Below is a small trained network, with its code and all its weights. Each question gives an input and a class and asks what happens when units are switched off, that is, made to give their printed mean instead of their output.

import numpy as np


def w(rows, s, z=0):
    codes = np.array(rows[::2]) - 128.0
    scale = np.full(codes.shape[1], s)
    scale[-1] = z or s
    return codes * scale


def f(y):
    return np.maximum(y, 0)


def log_softmax(a):
    a = a - a.max(-1, keepdims=True)
    return a - np.log(np.exp(a).sum(-1, keepdims=True))


def net(x, mask):
    res = np.array(x, float).reshape(1, 6) / 4 @ E
    y = f(res @ A[0][:, :-1].T + A[0][:, -1])
    res = res + np.where(mask, y, B[0][:, -1]) @ B[0][:, :-1]
    return log_softmax(res[-1] @ U[:, :-1].T + U[:, -1])


A, B = {}, {}
E = w([
[127,144,123,137,121,123,135,115],'x0',
[171,171,73,148,85,196,34,147],'x1',
[142,129,173,210,65,126,174,249],'x2',
[127,109,136,122,134,134,119,138],'x3',
[213,89,162,68,37,72,119,67],'x4',
[222,169,215,131,177,185,147,119],'x5',
],0.013)
A[0] = w([
[131,131,79,111,165,147,80,85,91],'n1',
[61,92,61,105,81,24,122,148,101],'n2',
[110,83,130,112,177,65,234,112,18],'n3',
[108,138,58,129,62,156,51,154,29],'n4',
[170,97,120,100,90,105,109,118,2],'n5',
[159,171,107,131,133,147,27,140,37],'n6',
[51,144,135,146,202,129,152,180,147],'n7',
[189,178,193,126,161,155,111,115,112],'n8',
[156,136,117,159,70,151,122,204,80],'n9',
[99,113,150,131,160,62,199,112,43],'n10',
[86,158,112,128,200,154,122,141,92],'n11',
[160,165,72,109,70,189,70,145,87],'n12',
[115,107,159,190,55,103,229,245,109],'n13',
[52,174,95,155,198,157,133,179,121],'n14',
[18,120,98,122,73,138,91,142,96],'n15',
[72,78,158,87,170,77,224,124,63],'n16',
[85,105,93,74,187,138,109,45,90],'n17',
[44,81,51,130,108,68,97,145,116],'n18',
[186,183,184,124,205,144,156,134,65],'n19',
[197,52,98,96,94,92,136,68,171],'n20',
[87,171,96,171,183,162,138,173,120],'n21',
[173,73,157,99,2,100,168,110,176],'n22',
[107,107,79,129,86,113,165,168,34],'n23',
[166,166,114,137,142,168,81,140,48],'n24',
[95,118,83,147,199,160,119,104,157],'n25',
[99,134,109,49,192,145,114,40,102],'n26',
],0.013,0.0053)
B[0] = w([
[51,198,83,113,114,130,120,178,177],'n1',
[180,132,223,108,217,216,181,113,216],'n2',
[76,41,100,210,12,183,130,100,196],'n3',
[91,63,110,200,78,186,192,71,181],'n4',
[118,124,152,88,112,98,88,99,159],'n5',
[89,75,81,209,41,171,146,91,175],'n6',
[188,96,115,50,112,85,69,93,204],'n7',
[178,120,178,121,199,206,209,121,183],'n8',
[33,184,86,125,109,121,134,177,183],'n9',
[100,71,83,197,50,156,145,57,184],'n10',
[167,85,180,123,143,72,106,101,176],'n11',
[70,79,120,203,106,99,82,59,187],'n12',
[87,254,46,85,125,126,126,235,253],'n13',
[166,119,175,68,110,55,78,69,208],'n14',
[181,116,170,135,152,182,188,146,188],'n15',
[96,57,38,229,25,160,139,125,209],'n16',
[88,222,65,91,118,122,133,220,202],'n17',
[198,140,187,101,195,212,220,123,212],'n18',
[192,131,205,167,216,228,216,122,182],'n19',
[176,102,162,79,117,44,85,105,202],'n20',
[146,117,156,63,125,27,66,70,193],'n21',
[154,144,170,47,141,35,41,78,227],'n22',
[140,149,115,108,178,172,122,127,163],'n23',
[118,74,112,155,130,150,145,120,164],'n24',
[147,113,127,85,102,72,74,127,183],'n25',
[73,225,86,76,157,126,147,230,206],'n26',
],0.0096,0.025)
U = w([
[156,112,162,52,104,8,75,85,103],'0',
[35,238,69,102,125,105,152,226,33],'1',
[175,120,207,135,189,205,226,128,3],'2',
[48,56,82,215,49,148,132,86,181],'3',
],0.015,0.0047)

Each question gives the input, the list of numbers given to net, and the class t.
The units are the neurons (one row each of A and B). Each row of codes is followed by its name. A weight is (code - 128) times the scale printed after its matrix; where a second scale follows, it is the last column's (A, B and U).
mask holds one flag per neuron, in row order. A switched-off neuron (its flag False) gives its mean, the last column of its row in B, instead of its output. The means were averaged over made-up inputs and are rounded, as every weight is.
A unit's drop is (log p(t) with every unit on - log p(t) with that unit switched off) / (log p(t) with every unit on - log p(t) with every unit switched off).
The circuit of an input: a set's keep is (log p(t) with only the set's units on - log p(t) with every unit switched off) / (log p(t) with every unit on - log p(t) with every unit switched off). Starting from the 12 units with the biggest drops (on a tie, the unit counted first), units are removed one at a time, each time the one whose removal leaves the highest keep (on an exact tie, the one counted first), for as long as the keep stays at least 0.8.
circuit, biggest first: the units of the circuit, biggest drop first
top k neurons: the k neurons with the biggest drops, biggest first
drop of u: that unit's drop, to one decimal
input [7,-7,-1,-4,6,-8], class 2: circuit, biggest first : n2
input [2,5,3,0,-5,-3], class 0: top 2 neurons : n21; n14
input [-2,5,-5,8,-2,-2], class 1: top 2 neurons : n26; n17
input [3,8,-5,-4,7,8], class 2: top 2 neurons : n8; n19
input [-8,-2,5,8,-5,0], class 0: top 4 neurons : n7; n14; n21; n26
input [1,7,-4,0,-8,-5], class 0: top 2 neurons : n14; n21
input [1,7,-2,1,5,7], class 2: top 4 neurons : n8; n16; n19; n3
input [1,-8,-7,7,-4,-8], class 2: top 3 neurons : n18; n2; n13
input [5,8,7,-4,5,3], class 3: top 3 neurons : n12; n26; n6
input [-8,-3,3,-1,2,0], class 1: top 4 neurons : n13; n14; n4; n12
input [5,6,-2,1,7,-8], class 2: top 2 neurons : n2; n18
input [-2,4,-3,2,-1,2], class 3: top 2 neurons : n13; n6
input [6,5,4,7,-3,-5], class 2: top 4 neurons : n18; n16; n15; n3
input [3,7,5,7,6,0], class 3: circuit, biggest first : n4
input [-2,-6,5,-2,-7,-1], class 0: top 2 neurons : n7; n14
input [6,5,-7,4,-8,-7], class 0: top 3 neurons : n14; n25; n21
input [-5,-4,7,2,2,1], class 1: drop of n13 : 1.6
input [-5,-7,-2,8,-4,-5], class 3: drop of n16 : 2.7
input [-3,2,-6,-5,2,-8], class 2: drop of n2 : 0.6
input [7,7,-6,-8,5,7], class 2: circuit, biggest first : n8
input [0,3,4,-6,3,0], class 1: drop of n22 : 0.0
